k_492: [153 146 132  94 123 152 118 135  89 128 133 177 161  95  86 137 109 100
 152 110 164 115 132 144  92  97 170 150 132 122 143  98 118 144 145  94
 125 177 101]
k_612: [ 89  99 117 167 167 165 171 115 168 115 117 113 106 172 167 180 144 151
 140 178  99 175 131  79 168 158 153  91 141 180 117 164 134 100 178 164
 130 126 175]
k_976: [150 126  93 119  85 149  90 181  97  94 180 183 185 101  78 112  66  65
 129 103 177  94  85 164 101  64 156 139  98 103 119 122  75 185 121  65
  78 171  98]
k_458: [173 162 141  63  92 112  80 138  59 135 133 140 160  68  58  89 104  85
 127  67 165  72 138 167  60  77 135 171 115  75 140  66 117 157 162  73
 128 176  58]
k_953: [120 112 112 121 108 121 108 140 127 106 143 111 124 133 125 126 117 111
 104 128 121 111 123 121 123 111 139 117 100 119 101 130 112 136 114 126
 117 147 117]
k_208: [103 114 131 161 171 162 172 102 153 129 103 101 112 162 157 177 149 154
 151 168 107 173 143  88 154 159 154 105 152 176 132 146 144  93 116 159
 141 131 166]
k_210: [147 146 138  96 127 150 122 130  93 134 129 133 150 106  95 139 123 114
 155 110 164 119 142 141  94 110 173 146 137 124 145  99 129 138 145 107
 134 164 105]
k_138: [104 103 109 165 162 176 169 127 166 109 130 126 133 112 158 184 126 135
 147 181 115 175 121  94 168 143 165  99 138 183 122 167 120 115 102 148
 117 148 176]
k_957: [ 83 152  93 152 131 134 139 126 164 153 129 118 104 154 158 152 118 130
 105 156  88 146  97  88 152 136 111  81 110 102  94 163 108 111  83 145
 101 101 158]
places k_492: [177]
12 38
places k_976: [101]
14 25
places k_953: [111]
12 18 22 26
places k_957: [152]
2 4 16 25

k_252: [ 80 153 152  91 141  99 140 126 158 175 160 110 181 105 167]
k_717: [129 135 191 160 146 188 143  62 134 164  90  84  92 108 169]
k_862: [138 122  80  82 102  74 131 117  90  84 142 133 145  88 170]
k_390: [ 69 141  92  84 166  76 132 114 112 170 134  97 156  96  98]
k_981: [145 118 153  94 151 119 123 119 172 166 178 101 126 111 146]
k_743: [100 100 143 138 128 173 100 152 100 100 152 100  90 152 173]
k_63: [175 116 101  76 121 173 134 108  79 104  92 143  98  90 130]
k_290: [ 84 164 162  84  77 173 148 131 148 162 141  90  77 162  81]
k_188: [ 89 103 123  68 154  86 179  94  64  80  62  64 108  76 158]
places k_743: [100]
1 2 7 9 10 12
places k_290: [77]
5 13
places k_63: [76]
4

k_295: [141 113 113 144]
k_426: [131 197 150 114]
k_151: [ 81  81 148  81]
k_651: [150 139 172 180]
k_828: [ 82  80 156 116]
k_44: [ 96 107 135  76]
k_961: [101 101  79 140]
places k_295: [113]
2 3
places k_151: [81]
1 2 4
places k_961: [140]
4

k_754: [124  95 153 139]
k_776: [126 100 126 135]
k_206: [ 86 129  85 160]
k_879: [124  95 153 164]
k_191: [ 82 164 139 157]
k_344: [ 84 159  84 185]
k_890: [134 127 135 135]
k_836: [ 82 164  82  82]
k_700: [154 177  79 184]
k_667: [105  69 109 158]
k_119: [144 155 129  81]
k_608: [136  83 156 136]
places k_890: [134]
1
places k_836: [82]
1 3 4
places k_776: [135]
4
places k_890: [135]
3 4
places k_119: [155]
2
places k_344: [84]
1 3
places k_608: [83]
2

k_758: [114 103 107 111  97 122 107 107 116  94 102 101 138  99 102 140  85  98
  95 101 114 108 149  95 133 101 105 118 107 120 107 118  87  92  89 109
 125 102  95 127 126  95 129  99 126 126 128 113  88 122 102 111 130  89]
k_479: [122 139 128 100 134 139 139 104  98 132 101 134 135 110 139 143 139 104
 117 112 122 132 137 127  98 110 111 112  97  99 122 135 120 111 107 142
 136 111  98 122 135 107 122 114 128 124 128  98 119 136 132  98 126 120]
k_570: [101 138 122 168 103 111  97 131 144 129 157 107 131 140 124 108 138 164
 126 117 120 103 102 127 111 131 135 131 142 143 124 121 120 163 132 101
 135 135 137 108 105 169 119 135  92 126 110 144 141 148 111 143 111 138]
k_584: [148 126 149  95 150 109 144 108 110 140 112 152 150 125 132 144 120 102
 125 125 144 137 144 122 134 114 109 115 120 108 142 140 129 123 131 140
 130 132 126 151 157 108 135 114 151 134 146 113 114 100 132 117 123 136]
k_353: [ 97 138 113 159 137 104  96  95 137  98 107  90 117 123 103 123 101  94
 130 104 136 102 142 102 151  87 176 104  98 117 131 137  83 100  75 101
 141 136  75 133 109 100 147  93 101 134 137 128  93 147 102 133 153  98]
k_796: [129 159 159 128 143 132 120 135 146 158 144 148 120 160 112  97 124 137
 142 124 150 116  96 120 104 129 115 134 161 140 156 136 140 147 163 108
 102 162 165 140 106 142  92 126 112 108 132 151 127 129 125 157 122 170]
places k_479: [112]
20 28
places k_479: [122]
1 21 31 40 43
places k_758: [102]
11 15 38 51
places k_479: [128]
3 45 47
places k_353: [137]
5 9 32 47
places k_479: [107]
35 42
places k_570: [131]
8 13 26 28

k_439: [185 154 154 154 185 155 153 185]
k_763: [ 99  96 186 163 186 106 111 109]
k_909: [105  96 105 163 105 105 111 163]
places k_439: [154]
2 3 4
places k_909: [105]
1 3 5 6
places k_439: [155]
6
places k_763: [109]
8
places k_439: [185]
1 5 8

k_576: [115 148 114 130 148 103 149 115 112 110  96  93 115 109]
k_721: [102 153 144 102 174 144 138 157 106 157 139 106 157 102]
k_629: [135 106 156 135 123 137 129  88 151 111 156 177 110 150]
k_984: [128 131 107 135 111 131  90 111 121 111 131 168 141 131]
k_363: [128 131 107 124 111 159 107 171 121 107 177 168 107 120]
k_23: [111 149 136 115 167 176 134  78  76 101  71  90  80 104]
k_399: [140 146 163 112 127  88 124 178 101 170 142 169 145 137]
places k_721: [157]
8 10 13
places k_721: [102]
1 4 14
places k_984: [111]
5 8 10
places k_363: [107]
3 7 10 13
places k_576: [115]
1 8 13

k_69: [110 107 171 178 138 137]
k_186: [ 73 159 152 105 123 159]
k_386: [130 109 157 142 137 115]
k_687: [106 165 181 106 169 155]
k_49: [119 113 171  83  96 148]
k_896: [ 91 121 139  91 121 155]
k_975: [114 170 114 114 170 170]
k_845: [103 106 106 106 133 100]
places k_845: [106]
2 3 4
places k_186: [105]
4
places k_975: [170]
2 5 6
places k_687: [169]
5
places k_386: [109]
2

k_840: [120 117 124 126 104 104 128 132 178  99 171 152 109 142 112 158 139 152
 138]
k_578: [112 122 107 124  96 125 161 108 145 168 101 138  82 171 117 126 137 106
  76]
k_657: [123 143  98 123 158 192 144 140 114 135 125 140 132 117 149 116 134 113
 132]
k_602: [141 149  89  98 126 105 115 141 139 120 121 128  63 152 113  90 109  74
  67]
k_590: [143 139 149 119 144 104 144 146 116 140 132 142 124 134 141 172 107 126
 123]
k_360: [145 156 117 154 177 120 179 162 144 105 162 142 128 113 125 104 151 132
 164]
k_86: [121 107 160 131 108 141 144 110 158 131 110 107 160 137 115 188 143 127
 153]
k_900: [138 142 102 138 124 153 123 102 138  85  79 124 138 122 125 124 174 157
 132]
k_772: [143 118 149 110 123 118 118 122 121 119 128  97 166 149  94 142 123 118
 142]
k_255: [137 135 112 107 139 187 144 110 103 184  86 148 133 149 147 102 170  96
 110]
places k_900: [124]
5 12 16
places k_86: [160]
3 13

k_82: [103 100 148 159 100 149 100 164 148]
k_711: [93 81 93 81 93 81 85 93 81]
k_106: [110  97  93 110  97  93  93 111  97]
k_616: [170 182 170 182 182 166 177 182 170]
k_329: [103 152 148 159  98 153 141 164 136]
places k_106: [97]
2 5 9
places k_711: [81]
2 4 6 9
places k_616: [182]
2 4 5 8
places k_106: [93]
3 6 7
places k_82: [149]
6
places k_82: [148]
3 9
places k_106: [110]
1 4

